Here is a tiny trained network, its code and every weight. The questions are about switching its units off for an input and a target symbol, where a switched-off unit gives its printed mean instead of its output.

import numpy as np


def w(rows, s, z=0):
    codes = np.array(rows[::2]) - 128.0
    scale = np.full(codes.shape[1], s)
    scale[-1] = z or s
    return codes * scale


def norm(h):
    return h / np.sqrt((h * h).mean(-1, keepdims=True) + 1e-5)


def f(y):
    return y / 2 * (1 + np.tanh(0.7978845608 * (y + 0.044715 * y**3)))


def softmax(a):
    e = np.exp(a - a.max(-1, keepdims=True))
    return e / e.sum(-1, keepdims=True)


def log_softmax(a):
    a = a - a.max(-1, keepdims=True)
    return a - np.log(np.exp(a).sum(-1, keepdims=True))


def net(x, mask):
    ids = ['ΓΘΦδεψ'.index(c) for c in x.split()]
    T = len(ids)
    res = E[ids] + P[:T]
    u = 0
    for l in range(2):
        r = norm(res)
        for j in range(2):
            rows = slice(4 * j, 4 * j + 4)
            q, k, v = (r @ M[l][rows].T for M in (Q, K, V))
            z = softmax(np.where(np.tri(T) > 0, q @ k.T / 4**0.5, -1e9)) @ v
            o = O[l][rows]
            res = res + np.where(mask[u + j], z, o[:, -1]) @ o[:, :-1]
        u += 2
        y = f(norm(res) @ A[l][:, :-1].T + A[l][:, -1])
        res = res + np.where(mask[u : u + 4], y, B[l][:, -1]) @ B[l][:, :-1]
        u += 4
    return log_softmax(norm(res)[-1] @ U[:, :-1].T + U[:, -1])


Q, K, V, O, A, B = {}, {}, {}, {}, {}, {}
E = w([
[161,108,92,122,91,143,122,100,58,239,138,150],'Γ',
[64,171,75,120,157,175,105,16,22,93,128,183],'Θ',
[90,141,84,141,78,75,140,116,86,251,142,163],'Φ',
[112,133,219,163,94,118,162,211,100,106,127,196],'δ',
[141,144,115,62,180,67,162,169,186,125,171,216],'ε',
[165,54,74,227,142,41,142,136,65,110,79,78],'ψ',
],0.014)
P = w([
[116,57,116,255,170,201,104,152,194,169,159,139],'0',
[148,122,116,206,124,198,86,82,173,147,132,189],'1',
[155,101,109,177,108,178,114,127,137,126,149,177],'2',
[169,137,103,163,119,133,88,144,117,124,160,169],'3',
[106,143,120,143,132,112,119,171,97,96,118,161],'4',
[177,126,119,100,124,140,117,189,52,86,126,159],'5',
[208,175,150,106,126,111,142,154,69,92,102,148],'6',
[149,180,143,93,141,99,200,172,62,71,87,96],'7',
[195,172,160,67,154,74,176,192,1,78,100,109],'8',
],0.0073)
Q[0] = w([
[159,110,161,179,165,70,132,147,66,87,62,154],'0.h1',
[123,96,99,113,130,79,167,120,205,98,95,28],'0.h1',
[110,187,187,159,120,172,135,144,126,84,142,154],'0.h1',
[171,1,125,94,155,122,92,112,211,190,149,60],'0.h1',
[149,84,47,142,148,62,188,109,155,165,82,124],'0.h2',
[86,146,205,129,171,157,148,56,170,107,92,104],'0.h2',
[77,157,96,157,144,87,155,100,100,92,130,149],'0.h2',
[94,200,161,155,71,102,198,143,2,199,161,165],'0.h2',
],0.0084)
K[0] = w([
[99,185,105,99,229,136,200,80,1,109,112,84],'0.h1',
[137,109,143,223,204,192,79,105,179,117,161,153],'0.h1',
[167,183,128,68,120,106,167,104,138,154,140,133],'0.h1',
[49,70,90,233,131,193,103,89,183,140,160,224],'0.h1',
[156,75,91,115,142,30,101,153,180,87,103,188],'0.h2',
[90,36,121,143,106,248,148,111,145,151,128,111],'0.h2',
[172,143,168,71,164,166,133,121,128,97,176,85],'0.h2',
[172,151,135,102,138,100,215,144,22,95,70,110],'0.h2',
],0.007)
V[0] = w([
[134,142,27,112,150,80,128,117,230,131,127,129],'0.h1',
[25,223,146,153,25,88,164,134,137,95,170,158],'0.h1',
[215,62,155,193,133,118,133,145,174,123,81,126],'0.h1',
[141,106,117,183,77,136,84,128,186,195,159,106],'0.h1',
[169,116,117,146,142,109,96,119,108,134,1,107],'0.h2',
[100,194,177,147,90,189,127,183,110,97,114,98],'0.h2',
[109,115,86,186,93,188,122,146,56,191,142,102],'0.h2',
[59,191,69,135,113,133,155,115,105,188,127,154],'0.h2',
],0.0066)
O[0] = w([
[206,196,97,242,80,153,107,219,57,112,249,171,64],'0.h1',
[123,104,109,186,163,182,206,65,93,166,166,113,252],'0.h1',
[155,132,156,112,237,147,99,193,61,164,123,212,101],'0.h1',
[110,179,194,54,148,131,146,142,10,155,48,24,190],'0.h1',
[94,124,96,184,79,184,101,254,173,142,222,106,93],'0.h2',
[138,177,144,109,104,141,11,81,164,126,200,73,88],'0.h2',
[67,136,47,137,66,79,90,166,178,85,95,84,233],'0.h2',
[121,108,73,166,123,110,200,120,245,94,109,54,234],'0.h2',
],0.0061,0.0036)
A[0] = w([
[186,118,82,114,236,138,172,93,135,60,127,86,80],'0.n1',
[101,127,148,149,53,163,139,55,7,217,87,165,107],'0.n2',
[122,162,141,145,125,171,117,203,127,3,37,96,1],'0.n3',
[106,135,112,58,166,103,19,140,207,244,173,77,86],'0.n4',
],0.0045,0.0017)
B[0] = w([
[133,192,106,116,141,120,182,169,129,120,158,160,136],'0.n1',
[124,129,129,101,110,123,107,102,127,119,183,168,255],'0.n2',
[194,197,176,123,124,115,91,119,82,119,144,75,132],'0.n3',
[175,168,136,170,87,184,139,146,80,160,250,104,121],'0.n4',
],0.012,0.0049)
Q[1] = w([
[182,125,192,165,101,126,172,136,138,153,97,116],'1.h1',
[81,125,81,86,96,170,126,74,158,161,107,89],'1.h1',
[158,127,58,117,129,108,143,86,77,177,191,134],'1.h1',
[93,99,119,143,194,154,72,255,130,156,95,75],'1.h1',
[164,116,112,78,165,187,137,51,148,144,94,116],'1.h2',
[191,84,121,154,107,132,96,144,156,135,185,146],'1.h2',
[114,96,149,124,100,197,79,158,132,180,122,148],'1.h2',
[144,129,104,125,132,94,232,156,146,183,166,170],'1.h2',
],0.0074)
K[1] = w([
[164,158,206,141,166,166,185,115,212,167,125,29],'1.h1',
[17,117,154,87,65,169,151,160,196,214,67,99],'1.h1',
[149,201,49,12,110,120,157,150,163,189,176,166],'1.h1',
[141,54,96,242,169,189,88,109,3,199,19,50],'1.h1',
[71,144,162,215,144,144,141,47,120,61,147,40],'1.h2',
[128,95,112,188,173,199,131,89,148,238,117,188],'1.h2',
[39,98,116,150,52,115,3,75,112,194,152,112],'1.h2',
[181,135,134,95,67,119,230,95,85,230,177,180],'1.h2',
],0.0044)
V[1] = w([
[140,103,120,161,175,154,139,196,151,140,107,127],'1.h1',
[138,51,117,159,143,20,98,111,125,216,130,98],'1.h1',
[165,119,104,61,214,152,144,165,181,222,183,69],'1.h1',
[81,185,254,128,97,218,209,227,112,95,155,124],'1.h1',
[144,66,136,227,116,118,161,197,102,216,98,162],'1.h2',
[70,155,145,180,154,131,130,142,73,233,87,149],'1.h2',
[91,81,82,111,193,177,110,167,81,68,113,167],'1.h2',
[164,137,145,149,199,196,81,171,128,109,144,67],'1.h2',
],0.0049)
O[1] = w([
[125,155,128,36,32,38,82,39,138,203,101,226,111],'1.h1',
[230,235,174,89,120,173,138,52,185,105,172,141,181],'1.h1',
[123,138,177,95,116,124,74,180,24,76,147,145,68],'1.h1',
[84,147,8,140,142,72,34,80,90,170,203,114,106],'1.h1',
[107,168,146,122,205,206,153,78,176,74,91,104,229],'1.h2',
[136,1,102,197,142,60,155,171,238,118,178,135,238],'1.h2',
[147,154,145,149,149,94,145,201,145,125,150,13,136],'1.h2',
[118,134,108,146,72,89,243,54,97,210,93,116,1],'1.h2',
],0.0052,0.0048)
A[1] = w([
[130,58,160,196,175,82,67,193,137,126,124,56,70],'1.n1',
[117,166,93,122,253,142,170,134,103,82,112,177,181],'1.n2',
[72,105,148,91,146,187,168,88,124,122,153,149,2],'1.n3',
[77,124,151,132,58,160,119,78,121,110,186,54,48],'1.n4',
],0.0064,0.002)
B[1] = w([
[96,146,110,89,100,127,119,81,127,139,164,116,182],'1.n1',
[190,105,175,112,134,140,118,183,111,197,112,138,254],'1.n2',
[7,149,185,96,49,103,143,91,99,169,170,109,160],'1.n3',
[224,130,180,204,146,103,91,126,115,175,153,73,190],'1.n4',
],0.013,0.0044)
U = w([
[108,226,106,52,66,87,80,180,77,131,71,43,210],'Γ',
[132,66,57,167,156,135,209,89,228,86,111,91,178],'Θ',
[197,195,186,162,131,184,174,78,97,164,231,3,8],'Φ',
[36,101,116,27,142,129,154,19,95,170,132,175,97],'δ',
[78,169,65,186,82,241,116,221,92,88,212,196,105],'ε',
[202,104,217,132,154,180,202,204,126,159,76,151,186],'ψ',
],0.0053,0.0013)

Each question gives the input, a string of symbols that net reads in full, and the target symbol t.
The units are the heads (4 rows each of Q, K, V and O) and the neurons (one row each of A and B). Each row of codes is followed by its name. A weight is (code - 128) times the scale printed after its matrix; where a second scale follows, it is the last column's (O, A, B and U).
mask holds one flag per unit, layer by layer, with each layer's heads first. A switched-off unit (its flag False) gives its mean, the last column of its rows in O or B, instead of its output. The means were averaged over made-up inputs and are rounded, as every weight is.
A unit's drop is (log p(t) with every unit on - log p(t) with that unit switched off) / (log p(t) with every unit on - log p(t) with every unit switched off).
The circuit of an input: a set's keep is (log p(t) with only the set's units on - log p(t) with every unit switched off) / (log p(t) with every unit on - log p(t) with every unit switched off). Starting from all 12 units, units are removed one at a time, each time the one whose removal leaves the highest keep (on an exact tie, the one counted first), for as long as the keep stays at least 0.8.
units of the circuit, in order: the units of the circuit, biggest drop first
top k neurons: the k neurons with the biggest drops, biggest first
top k neurons in layer l: the k neurons of layer l with the biggest drops, biggest first
which heads matter: for each layer, one digit per head in row order, 1 if its drop is at least 0.15 and else 0, layers parted by /
drop of u: that unit's drop, to one decimal
input Γ Φ Γ δ, target Γ: which heads matter -> 10 / 00
input Φ ε ψ δ Φ, target ε: top neuron in layer 0 -> 0.n4
input Φ ε Φ Γ, target δ: units of the circuit, in order -> 0.n2, 0.h2, 1.n4
input ψ ε ψ Φ Θ, target Φ: units of the circuit, in order -> 0.h1, 1.n4, 1.h2
input Φ Γ ε, target ψ: which heads matter -> 00 / 00
input ψ δ Φ Φ δ Φ, target Φ: which heads matter -> 01 / 00
input Γ Γ δ Φ ψ, target Γ: which heads matter -> 11 / 00
input Φ Φ Θ, target Φ: which heads matter -> 10 / 00
input ε Φ Φ Φ Φ Γ, target Θ: which heads matter -> 01 / 00
input Θ Φ Φ δ δ Φ ε Φ, target δ: units of the circuit, in order -> 0.h2, 0.n2, 1.n4
input Φ Φ Φ Θ δ, target Θ: units of the circuit, in order -> 0.h1, 1.h1
input δ Γ Φ, target Φ: which heads matter -> 11 / 10
input Φ δ ψ Θ, target ψ: units of the circuit, in order -> 1.n2, 0.h1
input Θ Φ Φ Θ Φ Φ Φ Θ ψ, target Θ: units of the circuit, in order -> 0.h1
input Φ Θ Φ δ, target Φ: which heads matter -> 11 / 00
input δ ε δ Φ Φ Γ Θ, target Γ: units of the circuit, in order -> 0.h1, 1.h2, 0.h2
input Φ δ δ, target δ: which heads matter -> 10 / 00
input ε Φ Φ ε δ, target ε: units of the circuit, in order -> 0.h1, 1.h1
input δ Φ δ δ Φ ψ ε δ δ, target δ: which heads matter -> 11 / 10
input δ Γ δ δ Θ δ, target Θ: units of the circuit, in order -> 0.h1
input Θ δ ε Φ Φ Γ Φ Γ Φ, target Θ: units of the circuit, in order -> 0.h2, 0.h1
input δ Φ ε Φ Φ ψ Φ δ, target Φ: top 2 neurons -> 1.n4, 0.n3
input ε Φ ε ψ, target ψ: which heads matter -> 01 / 00
input ε ε ψ ε ψ Γ ε Φ Φ, target δ: top 2 neurons -> 0.n2, 1.n4
input δ Φ Γ Φ Θ Θ, target Θ: top 2 neurons in layer 0 -> 0.n4, 0.n1
input Φ ε δ ψ δ Φ ψ, target ψ: drop of 0.h1 -> 0.1
input δ ε Θ ψ Γ, target ε: units of the circuit, in order -> 0.h2
input Φ δ ε ψ Φ Θ ψ Θ, target ψ: drop of 0.h1 -> 0.2
input Γ Φ Φ ε Θ Γ, target δ: drop of 0.h2 -> 0.3
